Below is a small trained network, with its code and all its weights. Each question gives an input and a target symbol and asks what happens when units are switched off, that is, made to give their printed mean instead of their output.

import numpy as np


def w(rows, s, z=0):
    codes = np.array(rows[::2]) - 128.0
    scale = np.full(codes.shape[1], s)
    scale[-1] = z or s
    return codes * scale


def norm(h):
    return h / np.sqrt((h * h).mean(-1, keepdims=True) + 1e-5)


def f(y):
    return np.maximum(y, 0)


def softmax(a):
    e = np.exp(a - a.max(-1, keepdims=True))
    return e / e.sum(-1, keepdims=True)


def log_softmax(a):
    a = a - a.max(-1, keepdims=True)
    return a - np.log(np.exp(a).sum(-1, keepdims=True))


def net(x, mask):
    ids = ['ΓΛΨαβδεζσφ'.index(c) for c in x.split()]
    T = len(ids)
    res = E[ids] + P[:T]
    u = 0
    for l in range(3):
        r = norm(res)
        for j in range(2):
            rows = slice(2 * j, 2 * j + 2)
            q, k, v = (r @ M[l][rows].T for M in (Q, K, V))
            z = softmax(np.where(np.tri(T) > 0, q @ k.T / 2**0.5, -1e9)) @ v
            o = O[l][rows]
            res = res + np.where(mask[u + j], z, o[:, -1]) @ o[:, :-1]
        u += 2
        y = f(norm(res) @ A[l][:, :-1].T + A[l][:, -1])
        res = res + np.where(mask[u : u + 4], y, B[l][:, -1]) @ B[l][:, :-1]
        u += 4
    return log_softmax(norm(res)[-1] @ U[:, :-1].T + U[:, -1])


Q, K, V, O, A, B = {}, {}, {}, {}, {}, {}
E = w([
[157,94,94,105,144],'Γ',
[145,97,98,122,159],'Λ',
[150,97,102,119,166],'Ψ',
[158,103,115,108,171],'α',
[142,77,72,131,135],'β',
[163,117,108,114,156],'δ',
[80,37,123,97,118],'ε',
[85,148,158,71,106],'ζ',
[11,63,222,74,190],'σ',
[210,137,246,105,254],'φ',
],0.0089)
P = w([
[128,163,160,150,92],'0',
[155,4,135,61,25],'1',
[125,94,69,104,211],'2',
[172,59,121,74,67],'3',
[131,97,76,106,210],'4',
[163,81,112,90,75],'5',
[128,100,77,120,207],'6',
[153,96,112,101,86],'7',
[126,103,86,132,200],'8',
[145,110,108,118,86],'9',
[122,110,98,151,195],'10',
[137,132,101,137,95],'11',
[124,119,118,182,181],'12',
[129,145,130,175,73],'13',
],0.018)
Q[0] = w([
[122,183,170,30,38],'0.h0',
[129,171,178,255,123],'0.h0',
[111,157,110,95,226],'0.h1',
[160,188,254,35,86],'0.h1',
],0.0063)
K[0] = w([
[61,68,254,76,127],'0.h0',
[74,160,159,221,184],'0.h0',
[22,82,124,55,168],'0.h1',
[247,34,182,175,165],'0.h1',
],0.0057)
V[0] = w([
[70,143,197,232,175],'0.h0',
[254,98,123,144,151],'0.h0',
[155,137,167,158,254],'0.h1',
[172,110,122,35,107],'0.h1',
],0.0054)
O[0] = w([
[91,108,35,2,198,3],'0.h0',
[196,110,121,128,131,207],'0.h0',
[223,129,192,111,160,109],'0.h1',
[76,55,245,179,98,189],'0.h1',
],0.006,0.0047)
A[0] = w([
[23,185,203,39,133,2],'0.n0',
[233,134,125,120,246,146],'0.n1',
[225,21,224,149,160,48],'0.n2',
[90,166,226,105,253,74],'0.n3',
],0.0049,0.004)
B[0] = w([
[251,157,116,127,180,132],'0.n0',
[43,131,148,137,144,253],'0.n1',
[133,126,76,145,124,251],'0.n2',
[139,93,81,120,64,168],'0.n3',
],0.011,0.0043)
Q[1] = w([
[176,74,157,218,4],'1.h0',
[53,138,139,182,210],'1.h0',
[148,147,173,109,96],'1.h1',
[184,165,121,140,107],'1.h1',
],0.018)
K[1] = w([
[82,126,192,252,140],'1.h0',
[139,225,74,75,129],'1.h0',
[134,31,131,123,121],'1.h1',
[151,91,101,175,123],'1.h1',
],0.017)
V[1] = w([
[224,193,52,136,137],'1.h0',
[159,110,227,146,167],'1.h0',
[145,145,186,146,37],'1.h1',
[86,115,71,248,111],'1.h1',
],0.015)
O[1] = w([
[223,172,39,100,77,34],'1.h0',
[163,51,156,115,207,26],'1.h0',
[199,138,169,246,166,252],'1.h1',
[152,46,144,156,52,154],'1.h1',
],0.013,0.0031)
A[1] = w([
[236,90,91,139,50,5],'1.n0',
[99,62,133,233,134,124],'1.n1',
[84,147,192,184,60,52],'1.n2',
[162,195,112,194,9,90],'1.n3',
],0.013,0.0034)
B[1] = w([
[157,17,48,215,217,180],'1.n0',
[108,204,167,153,50,251],'1.n1',
[21,250,58,189,115,193],'1.n2',
[91,60,149,77,183,203],'1.n3',
],0.013,0.012)
Q[2] = w([
[121,93,150,88,163],'2.h0',
[92,65,240,192,101],'2.h0',
[140,160,247,32,86],'2.h1',
[92,116,103,132,182],'2.h1',
],0.011)
K[2] = w([
[60,137,111,92,248],'2.h0',
[205,164,42,91,171],'2.h0',
[15,77,109,174,173],'2.h1',
[138,119,84,91,137],'2.h1',
],0.011)
V[2] = w([
[126,208,97,100,187],'2.h0',
[201,133,61,62,121],'2.h0',
[253,220,34,84,33],'2.h1',
[116,235,202,105,114],'2.h1',
],0.0045)
O[2] = w([
[91,89,112,154,100,133],'2.h0',
[69,80,73,151,181,4],'2.h0',
[254,202,196,75,123,9],'2.h1',
[153,145,173,201,89,120],'2.h1',
],0.0061,0.0022)
A[2] = w([
[116,53,252,137,84,149],'2.n0',
[42,181,137,80,111,118],'2.n1',
[242,149,108,181,173,4],'2.n2',
[206,197,85,88,41,125],'2.n3',
],0.016,0.0042)
B[2] = w([
[230,67,72,19,192,255],'2.n0',
[125,47,157,75,65,213],'2.n1',
[119,87,212,41,81,179],'2.n2',
[176,142,174,248,114,165],'2.n3',
],0.014,0.0095)
U = w([
[137,98,175,230,141,98],'Γ',
[181,191,64,127,77,173],'Λ',
[129,114,115,76,2,102],'Ψ',
[48,26,201,95,124,2],'α',
[80,79,19,143,104,81],'β',
[201,78,108,78,128,119],'δ',
[50,185,177,147,86,188],'ε',
[174,172,198,155,110,188],'ζ',
[104,192,83,75,116,209],'σ',
[83,151,154,164,203,156],'φ',
],0.012,0.0067)

Each question gives the input, a string of symbols that net reads in full, and the target symbol t.
The units are the heads (2 rows each of Q, K, V and O) and the neurons (one row each of A and B). Each row of codes is followed by its name. A weight is (code - 128) times the scale printed after its matrix; where a second scale follows, it is the last column's (O, A, B and U).
mask holds one flag per unit, layer by layer, with each layer's heads first. A switched-off unit (its flag False) gives its mean, the last column of its rows in O or B, instead of its output. The means were averaged over made-up inputs and are rounded, as every weight is.
A unit's drop is (log p(t) with every unit on - log p(t) with that unit switched off) / (log p(t) with every unit on - log p(t) with every unit switched off).
The circuit of an input: a set's keep is (log p(t) with only the set's units on - log p(t) with every unit switched off) / (log p(t) with every unit on - log p(t) with every unit switched off). Starting from the 12 units with the biggest drops (on a tie, the unit counted first), units are removed one at a time, each time the one whose removal leaves the highest keep (on an exact tie, the one counted first), for as long as the keep stays at least 0.8.
circuit, biggest first: the units of the circuit, biggest drop first
unit that matters most: the unit with the biggest drop
top k neurons: the k neurons with the biggest drops, biggest first
which heads matter: for each layer, one digit per head in row order, 1 if its drop is at least 0.15 and else 0, layers parted by /
input α δ δ ε ζ α α, target α: circuit, biggest first : 0.n1, 1.n0
input δ β β Λ, target β: top neuron : 1.n0
input α Ψ Λ Γ δ Ψ, target Γ: circuit, biggest first : 0.h0, 0.n1, 2.n1, 1.h0
input β Λ Γ α δ α α ε σ Γ δ φ β Λ, target δ: circuit, biggest first : 0.n1, 1.h0, 2.n0
input φ α ε φ φ δ Λ ζ σ Γ α α δ, target φ: circuit, biggest first : 0.h0, 1.h1, 2.n0, 1.h0
input σ α δ β ζ δ φ, target σ: circuit, biggest first : 0.h0, 0.n0, 1.h1
input σ β Λ φ α, target σ: circuit, biggest first : 0.h0, 0.n0, 1.h1
input ε Γ α Λ ζ ε φ, target ε: which heads matter : 11 / 10 / 00
input σ α Λ Λ ε ζ ζ ζ δ σ Λ α, target α: which heads matter : 10 / 10 / 00
input Ψ Λ ζ β Ψ, target Ψ: which heads matter : 11 / 11 / 00
input Γ Λ Λ β φ α α α φ β β, target Γ: top 2 neurons : 0.n2, 0.n1
input β Λ α β φ Ψ ζ, target β: top 4 neurons : 1.n3, 1.n0, 0.n3, 0.n1
input δ ε δ φ β Γ φ ε Λ Γ Λ α φ α, target δ: circuit, biggest first : 1.h0, 2.n0
input β δ β ε Ψ Λ ε δ Γ Λ ζ Γ β Ψ, target β: circuit, biggest first : 1.h1, 1.n0, 1.n2
input φ Λ δ, target φ: top 3 neurons : 0.n1, 0.n3, 2.n0
input ζ α φ δ β φ β Γ α ζ φ, target ζ: unit that matters most : 1.h1
input α α Ψ, target α: circuit, biggest first : 0.n1, 1.n0
input Ψ Γ β δ, target Γ: circuit, biggest first : 1.n0, 2.n0
input φ β ε ζ Γ α, target ε: which heads matter : 11 / 10 / 00
input φ φ ζ, target φ: circuit, biggest first : 1.h1, 0.h0, 0.n3
input σ Γ Γ Γ ε, target σ: circuit, biggest first : 0.h0, 1.h1, 0.n0
input ζ φ σ φ Λ Γ δ ε σ, target ζ: top 3 neurons : 0.n2, 0.n0, 0.n1
input α Ψ δ α φ β ε Γ Γ α ζ Γ, target ε: which heads matter : 00 / 10 / 00
